array([[130, 153, 139, 123, 146, 131],
       [129, 152, 142, 117, 149, 129],
       [127, 153, 131, 122, 140, 127]]) gives 140

array([[119, 128, 114, 133, 113, 122],
       [136, 126, 124, 124, 134, 127],
       [150, 131, 133, 122, 130, 111]]) gives 130

array([[121, 118, 138, 117, 115, 124],
       [123, 141, 131, 139, 115, 131],
       [101, 151, 122, 136, 134, 132]]) gives 134

array([[114, 111, 134, 142, 142, 129],
       [151, 149, 107, 112, 152, 111],
       [132, 140, 128, 109, 135, 126]]) gives 135

array([[118, 132, 106, 116, 111, 151],
       [109, 141, 121, 107,  98, 157],
       [130, 120, 133, 130, 125, 134]]) gives 125

array([[137, 148, 133, 141, 138, 127],
       [136, 102, 118, 137, 124, 130],
       [119, 137, 123, 130, 102, 131]]) gives 102
---
Input: [114  99 133 119]
Output: 114, 119

Input:
[[146 129 106 145 103]
 [126 126 152 150 118]
 [127 132 133 125 118]]
Output: 146, 118

Input:
[[126 141 124 141 136 136 137]
 [118 128 149 141 136 127 106]]
Output: 126, 106

Input: [124 156 131 129]
Output: 124, 129

Input: [149 123 139 132 126 124]
Output: 149, 124

Input:
[[133 121 132 119 108 150]
 [134 121 128 118 118 131]]
Output: 133, 131

Input:
[[101 136 131 138 129]
 [135 141 124 111 128]
 [105 137 130 135 129]]
Output: 101, 129
---
126  113  136  107  123
123  156  128  111  140
130  141  131  140  124
result: 131

131  117  118  154  128  132  123
114  121  144  109  125  124  126
102  102  116  152  141  129  121
result: 141

133  127  128  130  128  128
136  128  127  127  129  126
130  128  128  128  105  128
result: 128

120  112  121  131  126  110
128  128  128  128  128  128
135  108  134  116  125  104
result: 116

128  112  115  120  117  120  115
138  111  132  125  133  134  111
119  126  154  124  146  145  138
result: 146

125  141  140  132
126  157  121  112
131  136  126  127
result: 136

125  117  112  144
117  113  119  147
130  150  151  115
result: 150
---
[[149, 145, 102, 122, 147, 130, 137],
 [108, 108, 130, 122, 139, 132, 111]] → 108

[[119, 129, 151, 138, 110, 104],
 [121, 118, 127, 125, 125, 124],
 [130, 144, 128, 151, 133, 140]] → 118

[[118, 130, 124, 155, 121, 108, 110],
 [132, 144, 128, 129, 150, 127, 112]] → 144

[[137, 134, 142, 119, 138, 130],
 [136, 144, 137, 119, 152, 137]] → 144

[[145, 132, 111, 134, 137, 125],
 [142, 128, 140, 134, 114, 142],
 [130, 133, 122, 125, 151, 112]] → 128

[[107, 137, 104, 107, 117, 111, 121],
 [147, 140, 143, 128, 121, 120, 116]] → 140

[[132, 120, 124, 139, 132, 127, 127],
 [129, 149, 127, 107, 132, 126, 127],
 [131, 112, 120, 149, 139, 124, 132]] → 149

[[132, 128, 134, 112],
 [138, 135, 155, 106]] → 135
---
[140 154 112 152 153 136] Answer: 153

[[153 121 149 127]
 [135 111 113 102]
 [120 118 101 109]] Answer: 101

[119 126 133 111 103] Answer: 111

[156 139 126 136 141] Answer: 136

[[136 114 133 123]
 [116 142 126 103]
 [120 124 131 119]] Answer: 131

[130 144 136 152] Answer: 136

[111 106 127 138] Answer: 127

[130 119 152 117 129 135] Answer: 129

[131 151 151 138] Answer: 151
---
Input:
[[121 157 128 107 143]
 [123 152 130 105 138]
 [125 144 124 120 138]]
Output: 128

Input:
[[144 128 136 100 141]
 [119 130 145 137 133]
 [127 132 124 123 126]]
Output: 136

Input:
[[124 142 141 156 125]
 [121 135 154 141 147]
 [127 132 158 135 153]]
Output: 141

Input:
[[147 119 155 107 108]
 [110 122 112 143 134]
 [127 123 129 127 125]]
Output: 155

Input:
[[107 114 136 132 119]
 [118 129 130 124 132]
 [135 103 118 100 124]]
Output: 136

Input:
[[157 128 109 141 127]
 [113 137 112 120 120]
 [111 136 110 125 119]]
Output: 109

Input:
[[133 126 136 133 149]
 [121 120 129 128 126]
 [117 125 128 123 137]]
Output: 136

Input:
[[110 114 130 140 138]
 [115 109 136 146 157]
 [128 111 119 130 131]]
Output: 130
---
[128 122 108 150]
128, 150

[[123 134 116 126 130 137]
 [107 124 138 125 119 142]]
123, 142

[[130 116 106 112 114]
 [125 128 143 124 152]
 [136 131 125 141 105]]
130, 105

[[121 141 142 112]
 [107 131 136 140]]
121, 140

[[149 118 128 154 114]
 [143 106 117 122 128]
 [106 122 148 141 134]]
149, 134

[[132 128 123 122]
 [145 112 131 104]]
132, 104

[[130 135 127 122 114 131]
 [128 136 126 119 103 129]
 [126 121 126 132 135 122]]
130, 122
---
[[128 122 143 152 113]
 [123 132 134 127 128]
 [129 120 129 108 139]] yields 129

[ 99 112 138 157 118 109] yields 157

[[132 130 137 127 102]
 [130 149 136 127 112]
 [129 146 133 125 105]] yields 133

[138 149 126 104 146] yields 126

[121 135 146 102 131] yields 146

[114 129 154 116] yields 129

[[132 132 127 124 142 140 106]
 [117 132 129 129 141 139 132]
 [111 132 145 125 140 138 110]] yields 140

[[133 127 143 123]
 [119 129 104 126]
 [128 127 126 128]] yields 127

[[115 132 132 128]
 [120 142 137 105]
 [111 135 147 113]] yields 135
---
[[128 149 146 131 128 129 128 127]
 [129 128 129 128 129 130 110 147]
 [125 125 131 128 129 125 122 145]
 [128 128 128 131 153 139 127 126]
 [131 151 141 129 129 128 129 128]
 [123 125 131 128 127 125 119 150]] -> 127

[[138 124 123 137 132 110 132 110 132 137]
 [139 125 134 140 138 122 123 117 123 136]
 [111 124 132 117 124 147 112 143 129 122]
 [137 127 123 138 126 107 142 112 123 138]
 [134 125 146 122 152 128 126 142 129 128]
 [129 134 142 112 146 136 135 156 132 117]
 [147 129 123 145 134 116 129 106 125 138]
 [133 139 138 110 143 137 138 155 141 116]
 [149 150 125 110 152 137 142 152 157 110]
 [129 123 123 140 121 117 125 107 127 139]
 [108 130 131 104 120 142 130 156 136 115]
 [127 135 132 115 135 140 131 150 133 116]] -> 137

[[133 138 129 130 129 131 140 130 133 140 134 132 140]
 [131 130 146 135 131 138 130 131 136 130 134 132 130]
 [127 130 132 130 129 132 133 133 133 133 151 132 128]
 [129 142 143 132 131 136 132 130 136 133 148 132 130]
 [129 132 129 132 139 129 135 134 130 130 141 132 128]
 [136 140 138 132 135 129 139 136 133 152 130 132 138]
 [140 136 143 146 135 132 130 135 130 133 130 156 134]
 [131 132 135 135 131 131 132 130 152 137 134 128 132]
 [131 130 132 132 140 134 132 129 133 130 134 128 128]] -> 140

[[126 131 144 138 148 145]
 [141 147 151 134 136 134]
 [129 128 121 130 131 128]
 [120 123 129 119 119 121]
 [131 129 130 120 122 119]
 [122 115 108 119 107 106]
 [133 141 140 127 121 122]
 [123 136 134 140 139 132]
 [129 136 134 140 138 132]] -> 145

[[143 119 152 134 128 128 128 133 122]
 [140 122 146 131 128 128 128 132 124]
 [124 130 122 129 128 128 128 127 130]
 [134 126 137 129 128 128 128 130 127]
 [114 137 107 125 127 127 128 123 135]
 [142 120 149 134 128 128 128 132 121]
 [122 132 119 127 128 128 128 126 129]
 [120 133 116 127 128 128 128 125 131]
 [132 126 133 130 128 128 128 129 127]] -> 122
---
[[126 134 124 141 116 138]
 [118 134 108 124 130 114]
 [108 154 128 154 139 101]] => 116

[[142 145 124 111 124 123]
 [149 102 116 114 138 100]] => 124

[118 136 145 127 105 142] => 105

[153 129 132 131 130 129] => 130

[[135 125 122 141 146 142]
 [135 140 125 125 148 138]
 [151 140 123 137 135 123]] => 146

[156  99 121 107 115 119] => 115

[[135 154 135 121 141 148]
 [128 141 141 124 135 136]
 [134 153 135 121 141 147]] => 141

[[138 139 150 148 134 119]
 [143 147 143 130 116 115]] => 134
---
Q:
[[148 130 114 130 117 151]
 [109 123 120 144 158 118]
 [111 127 124 140 121 138]]
A: 130

Q: [126 132 111 118 150]
A: 132

Q:
[[120 138 130 101 130]
 [112 129 115 154 100]]
A: 138

Q:
[[129 145 152 129]
 [128 128 131 155]
 [129 143 153 130]]
A: 145

Q:
[[128 129 131 125 127]
 [140 151 135 145 119]]
A: 129

Q: [124 114 106 104]
A: 114

Q: [153 147 152 149 156]
A: 147
